Below are the code and all the weights of a small trained network. Each question names an input and a target symbol and asks about switching units off, where a switched-off unit gives its printed mean instead of its output.

import numpy as np


def w(rows, s, z=0):
    codes = np.array(rows[::2]) - 128.0
    scale = np.full(codes.shape[1], s)
    scale[-1] = z or s
    return codes * scale


def norm(h):
    return h / np.sqrt((h * h).mean(-1, keepdims=True) + 1e-5)


def f(y):
    return y / 2 * (1 + np.tanh(0.7978845608 * (y + 0.044715 * y**3)))


def softmax(a):
    e = np.exp(a - a.max(-1, keepdims=True))
    return e / e.sum(-1, keepdims=True)


def log_softmax(a):
    a = a - a.max(-1, keepdims=True)
    return a - np.log(np.exp(a).sum(-1, keepdims=True))


def net(x, mask):
    ids = ['ΔΞβγεζημστφψ'.index(c) for c in x.split()]
    T = len(ids)
    res = E[ids] + P[:T]
    r = norm(res)
    for j in range(2):
        rows = slice(4 * j, 4 * j + 4)
        q, k, v = (r @ M[0][rows].T for M in (Q, K, V))
        z = softmax(np.where(np.tri(T) > 0, q @ k.T / 4**0.5, -1e9)) @ v
        o = O[0][rows]
        res = res + np.where(mask[j], z, o[:, -1]) @ o[:, :-1]
    y = f(norm(res) @ A[0][:, :-1].T + A[0][:, -1])
    res = res + np.where(mask[2:10], y, B[0][:, -1]) @ B[0][:, :-1]
    return log_softmax(norm(res)[-1] @ U[:, :-1].T + U[:, -1])


Q, K, V, O, A, B = {}, {}, {}, {}, {}, {}
E = w([
[62,106,159,142,151,23,69,131],'Δ',
[217,92,88,77,150,136,101,153],'Ξ',
[90,126,89,11,52,122,147,123],'β',
[215,77,97,69,145,147,125,170],'γ',
[99,119,153,27,56,123,213,154],'ε',
[102,154,89,39,69,100,203,159],'ζ',
[131,119,123,58,51,88,198,147],'η',
[126,219,141,170,68,167,73,191],'μ',
[151,162,87,60,25,77,172,119],'σ',
[152,189,118,121,204,106,168,27],'τ',
[117,59,8,156,118,178,76,91],'φ',
[205,47,206,170,93,162,68,79],'ψ',
],0.0017)
P = w([
[110,143,142,6,124,131,94,142],'0',
[119,136,127,47,111,126,115,140],'1',
[122,135,114,77,110,123,129,133],'2',
[129,127,107,112,107,115,140,128],'3',
[138,127,112,140,108,107,161,133],'4',
[143,132,101,171,104,106,176,122],'5',
[141,133,99,196,104,98,178,113],'6',
[151,127,96,220,102,92,187,119],'7',
],0.0013)
Q[0] = w([
[55,166,174,153,94,125,135,100],'head 1',
[87,140,138,128,91,121,143,102],'head 1',
[168,102,95,66,74,107,165,155],'head 1',
[91,155,164,179,185,150,83,100],'head 1',
[80,138,186,154,195,183,63,158],'head 2',
[157,117,137,164,254,199,46,117],'head 2',
[235,80,41,79,38,90,208,140],'head 2',
[146,114,124,158,180,158,89,115],'head 2',
],0.0081)
K[0] = w([
[110,110,149,101,178,125,33,153],'head 1',
[109,107,152,133,182,111,53,115],'head 1',
[121,128,146,225,92,113,150,91],'head 1',
[135,131,113,24,168,146,106,162],'head 1',
[109,138,146,1,87,128,128,164],'head 2',
[193,106,114,12,103,141,176,151],'head 2',
[171,127,115,255,144,146,142,113],'head 2',
[160,104,112,77,113,136,149,141],'head 2',
],0.0061)
V[0] = w([
[144,70,87,135,130,142,25,95],'head 1',
[200,157,55,139,83,2,125,148],'head 1',
[152,167,161,145,83,121,86,104],'head 1',
[97,128,132,100,80,183,121,86],'head 1',
[128,116,95,176,62,218,102,120],'head 2',
[67,65,49,156,165,168,148,102],'head 2',
[107,138,98,114,108,99,65,249],'head 2',
[148,9,160,121,96,100,179,170],'head 2',
],0.0025)
O[0] = w([
[111,131,163,169,100,67,119,72,114],'head 1',
[100,153,190,90,198,139,32,143,215],'head 1',
[117,129,160,86,155,143,133,55,160],'head 1',
[102,77,121,191,170,163,155,106,166],'head 1',
[98,168,127,62,37,200,112,142,96],'head 2',
[46,117,119,6,137,127,106,129,37],'head 2',
[98,150,118,225,148,140,58,153,249],'head 2',
[131,50,136,151,92,112,106,179,102],'head 2',
],0.0026,0.002)
A[0] = w([
[63,130,183,161,111,6,131,73,180],'neuron 1',
[80,238,154,173,69,172,141,92,25],'neuron 2',
[147,144,141,144,210,164,80,124,149],'neuron 3',
[99,181,171,96,165,84,184,3,1],'neuron 4',
[119,72,96,55,147,138,115,133,178],'neuron 5',
[172,156,137,90,165,130,210,58,129],'neuron 6',
[162,96,162,132,86,161,92,131,132],'neuron 7',
[169,55,104,185,129,92,116,140,131],'neuron 8',
],0.0044,0.0019)
B[0] = w([
[168,151,63,96,214,253,165,125,252],'neuron 1',
[151,163,172,205,114,177,97,212,219],'neuron 2',
[112,84,106,131,28,110,205,161,174],'neuron 3',
[26,200,128,135,124,28,159,163,124],'neuron 4',
[101,147,136,221,146,138,110,113,151],'neuron 5',
[119,129,112,210,114,107,106,119,131],'neuron 6',
[85,149,152,139,132,109,163,68,141],'neuron 7',
[97,218,150,92,168,154,129,108,175],'neuron 8',
],0.0033,0.0026)
U = w([
[23,169,134,30,72,158,114,135,39],'Δ',
[215,129,123,51,89,69,57,112,136],'Ξ',
[60,181,95,178,138,38,179,108,181],'β',
[99,164,243,74,187,77,91,149,84],'γ',
[149,158,68,91,230,197,148,131,179],'ε',
[153,173,168,195,85,177,95,210,209],'ζ',
[115,72,67,107,147,87,89,225,76],'η',
[159,121,69,102,26,164,231,81,88],'μ',
[111,1,178,122,117,133,179,162,153],'σ',
[213,70,89,203,150,92,128,99,4],'τ',
[64,64,85,166,118,153,36,69,113],'φ',
[159,127,214,137,122,151,132,16,86],'ψ',
],0.0097,0.0026)

Each question gives the input, a string of symbols that net reads in full, and the target symbol t.
The units are the heads (4 rows each of Q, K, V and O) and the neurons (one row each of A and B). Each row of codes is followed by its name. A weight is (code - 128) times the scale printed after its matrix; where a second scale follows, it is the last column's (O, A, B and U).
mask holds one flag per unit, heads first, then neurons. A switched-off unit (its flag False) gives its mean, the last column of its rows in O or B, instead of its output. The means were averaged over made-up inputs and are rounded, as every weight is.
A unit's drop is (log p(t) with every unit on - log p(t) with that unit switched off) / (log p(t) with every unit on - log p(t) with every unit switched off).
The circuit of an input: a set's keep is (log p(t) with only the set's units on - log p(t) with every unit switched off) / (log p(t) with every unit on - log p(t) with every unit switched off). Starting from all 10 units, units are removed one at a time, each time the one whose removal leaves the highest keep (on an exact tie, the one counted first), for as long as the keep stays at least 0.8.
circuit, biggest first: the units of the circuit, biggest drop first
most important unit: the unit with the biggest drop
k most important neurons: the k neurons with the biggest drops, biggest first
which heads matter: for each layer, one digit per head in row order, 1 if its drop is at least 0.15 and else 0, layers parted by /
input τ σ ε, target β: circuit, biggest first	head 2; neuron 4
input μ Δ μ μ γ, target μ: which heads matter	00
input μ η μ Ξ, target μ: which heads matter	00
input ζ ε μ ζ β, target ζ: most important unit	head 2
input τ η ψ σ ζ, target μ: circuit, biggest first	head 2; head 1
input β Ξ σ ε Δ σ, target ε: circuit, biggest first	head 2; neuron 1
input Δ τ ζ Δ ζ ε Δ φ, target φ: circuit, biggest first	neuron 1; head 2
input ε σ ε ε η Δ ψ ζ, target μ: 3 most important neurons	neuron 2; neuron 8; neuron 6
input Δ μ γ, target μ: 3 most important neurons	neuron 3; neuron 2; neuron 1
input ε η σ, target Ξ: which heads matter	10
input ε ζ ζ σ τ β, target β: which heads matter	01
input ε Δ β ε φ Ξ, target φ: 2 most important neurons	neuron 5; neuron 1
input ζ Ξ ζ, target η: which heads matter	10
input τ Δ γ ε Ξ μ Ξ, target μ: 2 most important neurons	neuron 3; neuron 2
input ε ζ σ Δ ε τ Δ ψ, target ψ: most important unit	neuron 8
input γ β σ ε, target σ: 4 most important neurons	neuron 1; neuron 2; neuron 8; neuron 4
input γ η Ξ, target η: 3 most important neurons	neuron 1; neuron 2; neuron 3
input ε ε τ Δ ε μ β, target ζ: circuit, biggest first	neuron 2; head 2
input ζ μ μ μ Δ φ ζ Ξ, target φ: 4 most important neurons	neuron 5; neuron 1; neuron 2; neuron 7
input μ ψ ε γ, target ψ: most important unit	neuron 1
input ζ β β γ β, target φ: 4 most important neurons	neuron 5; neuron 1; neuron 2; neuron 3
input μ ψ ε η ζ β, target μ: 2 most important neurons	neuron 2; neuron 1
